data =
[[116 139 121 137 115 131 109]
 [156 122 152 126 157 110 139]
 [112 139 114 139 113 136 107]
 [142 121 153 131 141 114 130]
 [127 119 137 140 128 145 130]]
Rows and columns are counted from 1.
row 1 col 1	116
row 1 col 3	121
row 1 col 6	131
row 4 col 3	153
row 2 col 6	110
row 3 col 7	107
row 2 col 5	157
row 4 col 1	142
row 5 col 1	127
row 4 col 2	121
row 1 col 7	109
row 3 col 6	136
row 5 col 5	128

A =
[[128 125 133 124 135 124 121 122]
 [146 117 141 121 117 134 114 115]
 [124 137 125 137 126 120 129 123]
 [123 139 129 119 142 140 128 123]
 [122 135 125 138 116 122 129 122]
 [118 117 134 117 137 120 143 131]
 [134 143 136 126 118 109 123 110]
 [129 130 121 128 121 138 132 118]
 [113 134 130 139 125 118 128 127]
 [136 134 125 114 122 129 129 130]
 [132 121 106 120 134 144 118 143]
 [123 132 124 149 126 124 139 139]
 [132 134 122 144 128 113 133 140]
 [146 138 124 140 134 138 113 124]]
Rows and columns are counted from 1.
(1, 1) -> 128
(6, 6) -> 120
(3, 1) -> 124
(10, 4) -> 114
(14, 1) -> 146
(13, 4) -> 144
(3, 4) -> 137
(12, 4) -> 149
(5, 3) -> 125
(7, 7) -> 123
(12, 3) -> 124
(10, 8) -> 130
(4, 6) -> 140
(6, 7) -> 143
(11, 6) -> 144
(4, 4) -> 119
(13, 6) -> 113
(9, 5) -> 125
(13, 3) -> 122
(12, 7) -> 139
(7, 6) -> 109
(14, 7) -> 113
(14, 4) -> 140
(5, 4) -> 138
(4, 5) -> 142
(5, 2) -> 135
(1, 3) -> 133
(8, 7) -> 132
(9, 4) -> 139
(9, 1) -> 113
(4, 1) -> 123
(13, 7) -> 133

X =
[[144 143 128 129 132 137 125 129 130 123 138 137 142 128 114 134]
 [128 128 134 121 134 128 128 143 137 143 141 129 105 132 123 130]
 [128 131 133 154 128 126 128 125 124 128 126 137 136 130 128 126]]
Indices start at 1.
row 1 col 1 => 144
row 2 col 5 => 134
row 3 col 8 => 125
row 3 col 2 => 131
row 2 col 7 => 128
row 2 col 15 => 123
row 3 col 14 => 130
row 3 col 6 => 126
row 2 col 4 => 121
row 1 col 2 => 143
row 2 col 1 => 128
row 1 col 8 => 129
row 3 col 4 => 154
row 2 col 14 => 132
row 1 col 7 => 125

a =
[[133 132 129 137 131 124 129 136 129]
 [117 130 129 146 131 109 105 146 141]
 [114 119 110 132 143 124 133 126 127]]
Indices start at 1.
(1, 1) = 133
(1, 6) = 124
(3, 1) = 114
(3, 6) = 124
(3, 3) = 110
(2, 4) = 146
(3, 8) = 126
(1, 2) = 132
(2, 3) = 129

W =
array([[111, 133, 125, 104, 122, 130],
       [115, 136, 126, 110, 149, 114],
       [133, 118, 125, 112, 127, 106],
       [144, 125, 133, 126, 124, 154]])
Indices start at 1.
row 1 col 1 => 111
row 3 col 6 => 106
row 4 col 6 => 154
row 4 col 5 => 124
row 3 col 4 => 112
row 3 col 1 => 133
row 1 col 3 => 125
row 4 col 2 => 125
row 2 col 3 => 126
row 4 col 3 => 133
row 4 col 4 => 126

m =
[[135 132 143 132 119 133 134 116 131 145 122 132 125 127]
 [130 126 149 118 102 126 121 122 127 141 117 129 120 127]
 [133 130 144 128 127 126 135 119 141 145 124 139 117 125]
 [118 130 146 118 126 131 144 126 133 133 124 133 125 127]
 [131 127 140 123 120 127 136 114 138 144 122 132 123 115]
 [134 128 139 131 117 136 122 114 134 142 125 135 121 123]
 [142 131 146 128 102 127 125 110 132 153 113 128 118 120]
 [139 130 142 131 127 131 137 118 135 147 118 137 120 123]
 [136 123 139 127 120 127 128 116 134 151 122 137 123 120]
 [136 130 142 131 103 132 121 116 143 148 118 147 111 124]
 [131 140 155 126 115 140 145 117 130 142 113 136 119 128]
 [133 141 143 137 120 124 140 124 146 139 125 135 120 133]
 [128 125 144 123 125 134 129 108 138 141 120 129 115 122]
 [130 129 147 125 125 132 135 109 133 145 121 127 121 123]
 [134 125 142 128 121 133 133 117 136 147 111 138 114 128]
 [137 135 155 126 134 140 141 111 127 140 121 129 121 119]]
Rows and columns are counted from 1.
(1, 1) = 135
(12, 12) = 135
(2, 4) = 118
(15, 6) = 133
(6, 14) = 123
(7, 1) = 142
(12, 6) = 124
(6, 11) = 125
(15, 4) = 128
(2, 5) = 102
(11, 6) = 140
(1, 10) = 145
(12, 7) = 140
(10, 4) = 131
(2, 1) = 130
(15, 12) = 138
(16, 9) = 127
(5, 2) = 127
(4, 4) = 118
(16, 10) = 140
(12, 5) = 120
(7, 13) = 118
(4, 14) = 127
(13, 8) = 108
(15, 13) = 114
(13, 7) = 129
(8, 9) = 135
(8, 4) = 131
(12, 2) = 141
(15, 10) = 147
(14, 4) = 125
(6, 7) = 122
(15, 7) = 133
(10, 5) = 103
(13, 9) = 138
(5, 9) = 138
(16, 11) = 121
(12, 9) = 146
(15, 8) = 117
